Below are the code and all the weights of a small trained network. Each question names an input and a class and asks about switching units off, where a switched-off unit gives its printed mean instead of its output.

import numpy as np


def w(rows, s, z=0):
    codes = np.array(rows[::2]) - 128.0
    scale = np.full(codes.shape[1], s)
    scale[-1] = z or s
    return codes * scale


def norm(h):
    return h / np.sqrt((h * h).mean(-1, keepdims=True) + 1e-5)


def f(y):
    return np.maximum(y, 0)


def log_softmax(a):
    a = a - a.max(-1, keepdims=True)
    return a - np.log(np.exp(a).sum(-1, keepdims=True))


def net(x, mask):
    res = np.array(x, float).reshape(1, 2) / 4 @ E
    u = 0
    for l in range(3):
        y = f(norm(res) @ A[l][:, :-1].T + A[l][:, -1])
        res = res + np.where(mask[u : u + 6], y, B[l][:, -1]) @ B[l][:, :-1]
        u += 6
    return log_softmax(norm(res)[-1] @ U[:, :-1].T + U[:, -1])


A, B = {}, {}
E = w([
[38,151,203,93,206,167,93,101,173],'x0',
[116,125,239,89,199,39,255,150,131],'x1',
],0.0044)
A[0] = w([
[125,141,90,119,126,127,122,114,120,116],'0.n1',
[75,129,125,115,158,166,60,132,122,103],'0.n2',
[118,130,158,137,157,102,108,129,147,3],'0.n3',
[130,129,114,109,110,160,86,114,143,67],'0.n4',
[161,134,25,147,102,118,72,140,112,80],'0.n5',
[109,119,112,121,121,177,4,117,131,240],'0.n6',
],0.012,0.002)
B[0] = w([
[141,109,118,111,138,94,141,167,45,152],'0.n1',
[159,116,163,147,141,56,115,83,174,194],'0.n2',
[102,148,104,113,86,173,108,128,77,151],'0.n3',
[5,86,135,86,204,149,218,133,65,176],'0.n4',
[136,119,131,133,82,204,149,120,130,236],'0.n5',
[153,186,65,185,124,131,94,167,141,250],'0.n6',
],0.015,0.013)
A[1] = w([
[23,103,198,7,208,190,136,161,114,22],'1.n1',
[135,111,179,48,93,57,56,81,117,149],'1.n2',
[100,70,160,10,89,94,127,39,63,110],'1.n3',
[146,69,69,52,152,37,67,170,68,111],'1.n4',
[161,40,238,19,38,152,116,55,103,2],'1.n5',
[138,84,90,125,85,177,124,107,98,14],'1.n6',
],0.013,0.0011)
B[1] = w([
[49,43,181,182,143,124,116,157,118,254],'1.n1',
[130,129,153,138,140,155,171,91,105,169],'1.n2',
[111,138,130,181,120,142,106,186,78,218],'1.n3',
[150,168,106,101,133,124,125,89,92,148],'1.n4',
[86,6,129,42,91,91,102,141,160,222],'1.n5',
[138,176,137,184,198,121,167,124,178,223],'1.n6',
],0.016,0.0089)
A[2] = w([
[130,109,141,80,160,91,157,130,206,40],'2.n1',
[205,189,42,51,73,73,138,142,60,129],'2.n2',
[123,202,143,106,208,9,50,172,189,38],'2.n3',
[150,102,164,73,123,116,135,135,227,70],'2.n4',
[143,141,128,86,127,107,128,126,115,2],'2.n5',
[151,170,58,111,46,197,71,161,101,144],'2.n6',
],0.014,0.00085)
B[2] = w([
[139,97,81,117,56,139,118,70,126,176],'2.n1',
[175,127,128,56,141,105,99,150,89,237],'2.n2',
[82,168,63,121,142,183,6,95,89,254],'2.n3',
[137,121,75,103,128,63,116,74,161,187],'2.n4',
[141,151,159,115,142,162,125,144,139,152],'2.n5',
[169,100,204,75,120,111,198,165,153,249],'2.n6',
],0.018,0.0064)
U = w([
[217,120,144,10,146,76,111,161,71,152],'0',
[54,24,194,151,144,109,110,166,81,159],'1',
[170,60,42,77,79,82,145,41,202,120],'2',
[105,200,53,165,178,155,19,99,119,142],'3',
[135,162,193,150,172,104,137,35,119,89],'4',
[137,176,146,115,91,77,139,114,135,2],'5',
[196,162,107,169,138,182,234,200,187,166],'6',
],0.011,0.0073)

Each question gives the input, the list of numbers given to net, and the class t.
The units are the neurons (one row each of A and B). Each row of codes is followed by its name. A weight is (code - 128) times the scale printed after its matrix; where a second scale follows, it is the last column's (A, B and U).
mask holds one flag per neuron, layer by layer. A switched-off neuron (its flag False) gives its mean, the last column of its row in B, instead of its output. The means were averaged over made-up inputs and are rounded, as every weight is.
A unit's drop is (log p(t) with every unit on - log p(t) with that unit switched off) / (log p(t) with every unit on - log p(t) with every unit switched off).
The circuit of an input: a set's keep is (log p(t) with only the set's units on - log p(t) with every unit switched off) / (log p(t) with every unit on - log p(t) with every unit switched off). Starting from the 12 units with the biggest drops (on a tie, the unit counted first), units are removed one at a time, each time the one whose removal leaves the highest keep (on an exact tie, the one counted first), for as long as the keep stays at least 0.8.
circuit, biggest first: the units of the circuit, biggest drop first
top k neurons: the k neurons with the biggest drops, biggest first
k most important neurons of layer l: the k neurons of layer l with the biggest drops, biggest first
drop of u: that unit's drop, to one decimal
input [-5,4], class 0: circuit, biggest first -> 1.n1
input [-5,0], class 2: top 2 neurons -> 0.n6, 0.n4
input [-2,1], class 2: top 3 neurons -> 0.n4, 0.n6, 1.n5
input [8,2], class 4: top 2 neurons -> 0.n5, 0.n6
input [4,1], class 4: 3 most important neurons of layer 1 -> 1.n2, 1.n5, 1.n1
input [-5,8], class 0: top 2 neurons -> 0.n4, 1.n1
input [-4,-1], class 2: 2 most important neurons of layer 0 -> 0.n6, 0.n4
input [2,-5], class 6: top 2 neurons -> 0.n5, 0.n6
input [1,-4], class 6: 2 most important neurons of layer 0 -> 0.n6, 0.n5
input [-8,0], class 2: top 2 neurons -> 0.n6, 1.n5
input [-6,2], class 2: top 2 neurons -> 0.n4, 0.n6
input [6,1], class 4: 4 most important neurons of layer 0 -> 0.n6, 0.n5, 0.n2, 0.n3
input [-7,-1], class 2: top 2 neurons -> 0.n6, 1.n5
input [4,-5], class 3: circuit, biggest first -> 0.n6
input [-6,7], class 0: top 4 neurons -> 0.n4, 0.n5, 1.n1, 1.n6
input [0,0], class 0: 4 most important neurons of layer 0 -> 0.n4, 0.n3, 0.n5, 0.n2
input [1,-7], class 6: drop of 0.n6 -> 0.1
input [-3,2], class 0: drop of 0.n2 -> 0.5
input [-1,-7], class 6: drop of 0.n5 -> 0.0
input [-6,5], class 0: most important neuron of layer 0 -> 0.n4
